-3.90, -0.34, -5.28, -6.40, -7.65
-2.12, -1.77, +3.64, +7.81, +7.17
>> -2.12

+8.10, -4.23, +3.60, -0.09, +4.15, -2.07, +7.95 >> +8.10

+2.87, +2.41, +8.00, -5.64, +5.56, +2.65 >> +2.87

-8.26, +0.00, +2.51, +3.91 >> -8.26

-3.91, -1.20, +8.00, -6.30 >> -3.91

-3.79, +4.96, +4.94, -3.69, +2.16
+7.34, -4.62, -7.15, -6.01, +2.40
>> +7.34

+0.74, -6.91, +5.08, +3.00, -0.17, +0.08 >> +0.74

-3.30, -1.87, -6.13, +0.61, -0.62 >> -3.30
---
+4.94, +2.34, -6.21, -2.60, +0.73 -> +4.94
-1.42, +1.25, +6.26, -5.01, -0.22, +2.48, +0.62 -> -1.42
+7.07, -1.16, +4.10, +3.62, +5.90 -> +7.07
-3.21, +0.10, -2.89, +5.78, +6.23, -1.87 -> -3.21
-1.83, -2.80, +6.76, +1.87 -> -1.83
-6.04, +0.12, +5.02, -2.40 -> -6.04
---
(10.3, -13.7, 14.9, 12.6, 14.4) Answer: 14.9
(-0.134, 0.159, -0.033, -0.112, 0.024, 0.037, -0.192) Answer: 0.024
(0.966, -0.885, 1.229, -0.075, 1.400, -1.516, 1.905) Answer: 1.400
(-9.48, -7.54, -10.90, 11.47) Answer: -7.54
(0.10, -0.12, -0.01, 0.00, 0.06) Answer: -0.01
(-0.01, -0.04, 0.09, 0.13, 0.02, -0.11, 0.09) Answer: 0.02
(-0.9, 1.2, 1.8, -1.0) Answer: 1.2
(7.562, 14.079, -12.174, -15.740) Answer: 14.079
(1.656, 0.446, -1.014, 1.210, 0.703) Answer: -1.014
---
-2.61, +2.86, -2.85, -0.96
+1.10, -0.72, -0.76, -6.00
-0.51, +2.29, -3.49, -2.19
value -0.76

+3.43, -3.98, -4.93, -1.34, +2.53, +5.58
-1.31, +6.59, -2.64, -0.80, +2.93, -2.91
-4.00, +0.52, -7.98, +1.04, +0.64, +6.49
value +2.93

+6.05, +1.56, -3.93, -5.09, -5.41
+5.09, +3.60, -5.46, -3.97, -2.65
-4.50, +1.54, -5.56, +1.55, +1.92
value -3.97

-3.61, -7.90, -3.90, -5.44, +7.89
-2.63, +8.08, +4.81, -1.07, +4.07
-3.01, +7.01, +8.14, -7.67, -4.75
value -1.07

-5.43, -4.44, -5.92, -5.69, +4.63, +1.61, -3.05
+6.50, +3.97, +5.46, +4.63, +6.74, +7.11, +2.93
-0.54, +7.67, +2.76, -4.28, -5.07, +1.90, +7.38
value +7.11

+1.10, +2.28, +7.52, -1.07, +0.16
+1.04, +1.58, -5.07, +0.36, -3.79
+0.87, +1.07, -5.34, +0.31, -3.31
value +0.36

+5.82, -5.24, -0.10, -3.88, +3.00, +3.67
-4.54, +3.82, +3.13, +4.74, -4.68, -3.30
-3.75, +1.73, +4.70, +2.28, -2.83, -1.93
value -4.68
---
Input:
847,451,-41,-31,284,489
-523,-103,115,344,27,152
Output: 847

Input:
-5,-2,9,11,-3,-3,-16
-3,13,9,7,11,5,4
-9,-17,-15,-41,-25,27,3
Output: -5

Input:
653,581,29,668,249
752,382,826,774,664
Output: 653

Input:
5543,6394,7183,7802,5949
4626,4827,4011,3007,5406
Output: 5543

Input: 5,8,2,2,6,1,1
Output: 5

Input:
35,51,38,16
93,81,89,7
Output: 35
---
[1 8 1 5 3 4 4] gives 1

[[3 7 1 7 2 5 4]
 [4 6 2 2 3 0 1]
 [1 2 7 2 4 4 0]] gives 3

[[48 36 78 44 78 61 25]
 [59 54 94 51 41 29 21]] gives 48

[ 659 -111  829  110 -652] gives 659

[74 19 27 26 21 52 77] gives 74

[ 18 -42  28  20] gives 18
